Below is a small trained network, with its code and all its weights. Each question gives an input and a class and asks what happens when units are switched off, that is, made to give their printed mean instead of their output.

import numpy as np


def w(rows, s, z=0):
    codes = np.array(rows[::2]) - 128.0
    scale = np.full(codes.shape[1], s)
    scale[-1] = z or s
    return codes * scale


def norm(h):
    return h / np.sqrt((h * h).mean(-1, keepdims=True) + 1e-5)


def f(y):
    return y / 2 * (1 + np.tanh(0.7978845608 * (y + 0.044715 * y**3)))


def log_softmax(a):
    a = a - a.max(-1, keepdims=True)
    return a - np.log(np.exp(a).sum(-1, keepdims=True))


def net(x, mask):
    res = np.array(x, float).reshape(1, 3) / 4 @ E
    u = 0
    for l in range(2):
        y = f(norm(res) @ A[l][:, :-1].T + A[l][:, -1])
        res = res + np.where(mask[u : u + 13], y, B[l][:, -1]) @ B[l][:, :-1]
        u += 13
    return log_softmax(norm(res)[-1] @ U[:, :-1].T + U[:, -1])


A, B = {}, {}
E = w([
[202,30,190,189,158,135,123,164,88,67],'x0',
[2,101,232,173,222,169,61,40,175,235],'x1',
[25,114,231,240,246,97,208,103,140,110],'x2',
],0.0081)
A[0] = w([
[59,143,162,158,149,105,175,125,123,139,144],'L0N1',
[81,151,112,141,133,111,176,133,127,114,76],'L0N2',
[109,225,70,135,124,118,176,137,128,104,111],'L0N3',
[152,73,160,175,144,157,48,127,124,131,1],'L0N4',
[146,103,168,147,93,93,152,143,135,102,184],'L0N5',
[93,108,107,124,150,169,136,139,124,150,137],'L0N6',
[78,163,109,138,143,118,221,151,137,128,56],'L0N7',
[135,146,118,112,115,134,53,112,140,153,105],'L0N8',
[142,112,98,125,113,118,121,129,116,119,63],'L0N9',
[163,68,153,117,119,138,89,149,138,116,150],'L0N10',
[152,88,127,146,160,174,159,136,99,102,82],'L0N11',
[122,149,155,147,142,86,253,107,149,89,87],'L0N12',
[97,189,148,120,140,146,62,135,122,168,102],'L0N13',
],0.013,0.0033)
B[0] = w([
[232,113,106,167,151,163,147,53,190,129,255],'L0N1',
[133,167,116,84,103,176,66,125,107,70,170],'L0N2',
[140,37,214,41,168,186,100,125,105,181,226],'L0N3',
[156,62,248,83,62,92,129,201,111,141,219],'L0N4',
[107,94,61,181,176,121,172,104,152,144,199],'L0N5',
[158,96,71,121,114,76,106,63,137,126,154],'L0N6',
[198,199,85,144,59,191,78,116,49,132,197],'L0N7',
[97,62,136,117,54,116,201,195,109,78,204],'L0N8',
[155,127,208,163,170,137,149,97,162,127,157],'L0N9',
[159,166,141,106,234,24,91,41,76,133,211],'L0N10',
[87,79,23,141,151,93,163,159,208,82,188],'L0N11',
[62,124,99,175,99,170,77,227,26,134,246],'L0N12',
[43,153,64,127,104,125,162,111,118,160,207],'L0N13',
],0.012,0.0077)
A[1] = w([
[154,114,95,142,204,116,161,79,204,116,207],'L1N1',
[115,82,202,162,68,165,109,186,146,126,163],'L1N2',
[116,148,82,156,122,119,165,172,125,134,136],'L1N3',
[58,142,64,129,74,91,153,120,144,123,29],'L1N4',
[128,124,154,168,100,90,99,82,93,138,162],'L1N5',
[161,112,176,53,135,142,112,117,152,154,129],'L1N6',
[134,115,137,107,152,110,105,134,132,128,48],'L1N7',
[150,251,135,145,127,118,98,56,192,127,135],'L1N8',
[148,172,110,113,146,118,99,150,71,109,120],'L1N9',
[93,140,131,165,108,104,133,218,138,70,125],'L1N10',
[219,127,162,177,130,104,109,126,155,81,122],'L1N11',
[126,147,76,195,127,149,122,102,126,115,252],'L1N12',
[143,124,107,153,67,117,146,73,158,128,84],'L1N13',
],0.019,0.0029)
B[1] = w([
[165,171,123,133,108,210,97,125,93,114,245],'L1N1',
[174,188,86,102,136,142,137,97,113,97,218],'L1N2',
[92,125,164,142,110,93,103,64,141,165,170],'L1N3',
[144,118,147,218,201,154,97,124,162,130,191],'L1N4',
[172,159,86,98,126,113,151,163,148,88,179],'L1N5',
[118,144,138,169,119,29,150,145,145,95,236],'L1N6',
[90,151,110,92,15,202,207,147,190,150,152],'L1N7',
[164,133,155,90,55,3,179,166,108,75,168],'L1N8',
[129,124,153,171,190,192,131,76,186,141,184],'L1N9',
[79,146,142,122,112,97,120,104,217,183,175],'L1N10',
[74,147,112,119,131,203,86,120,80,168,228],'L1N11',
[130,109,168,56,128,59,165,155,151,121,229],'L1N12',
[48,86,126,124,153,121,111,166,121,155,166],'L1N13',
],0.014,0.011)
U = w([
[159,130,196,41,70,6,149,154,123,99,251],'0',
[184,158,140,122,158,254,63,106,74,124,136],'1',
[20,62,129,186,170,92,89,121,194,183,26],'2',
],0.011,0.0013)

Each question gives the input, the list of numbers given to net, and the class t.
The units are the neurons (one row each of A and B). Each row of codes is followed by its name. A weight is (code - 128) times the scale printed after its matrix; where a second scale follows, it is the last column's (A, B and U).
mask holds one flag per neuron, layer by layer. A switched-off neuron (its flag False) gives its mean, the last column of its row in B, instead of its output. The means were averaged over made-up inputs and are rounded, as every weight is.
A unit's drop is (log p(t) with every unit on - log p(t) with that unit switched off) / (log p(t) with every unit on - log p(t) with every unit switched off).
The circuit of an input: a set's keep is (log p(t) with only the set's units on - log p(t) with every unit switched off) / (log p(t) with every unit on - log p(t) with every unit switched off). Starting from the 12 units with the biggest drops (on a tie, the unit counted first), units are removed one at a time, each time the one whose removal leaves the highest keep (on an exact tie, the one counted first), for as long as the keep stays at least 0.8.
circuit, biggest first: the units of the circuit, biggest drop first
most important unit: the unit with the biggest drop
top k neurons: the k neurons with the biggest drops, biggest first
top k neurons in layer l: the k neurons of layer l with the biggest drops, biggest first
drop when u is switched off: that unit's drop, to one decimal
input [1,5,7], class 1: circuit, biggest first	L0N1, L1N1
input [1,6,2], class 1: circuit, biggest first	L1N1, L0N1
input [-4,7,7], class 0: most important unit	L1N8
input [8,1,-7], class 0: top 2 neurons	L0N4, L0N1
input [5,1,-7], class 0: top 4 neurons	L0N1, L0N4, L0N12, L1N6
input [3,-7,0], class 1: top 2 neurons	L0N8, L1N1
input [4,5,0], class 0: top 2 neurons	L0N4, L1N6
input [6,6,1], class 1: top 2 neurons in layer 1	L1N11, L1N12
input [-2,3,1], class 0: top 2 neurons	L1N8, L0N1
input [1,-7,7], class 2: top 2 neurons in layer 1	L1N10, L1N1
input [-1,7,-4], class 2: top 2 neurons	L0N13, L1N4
input [0,-4,5], class 1: top 2 neurons	L0N7, L0N3
input [0,8,5], class 0: drop when L0N3 is switched off	0.5
input [7,3,-1], class 0: circuit, biggest first	L0N4
input [-5,6,5], class 0: drop when L1N8 is switched off	0.5
input [3,1,-3], class 0: drop when L0N4 is switched off	1.9
input [-5,8,8], class 0: drop when L1N8 is switched off	0.7
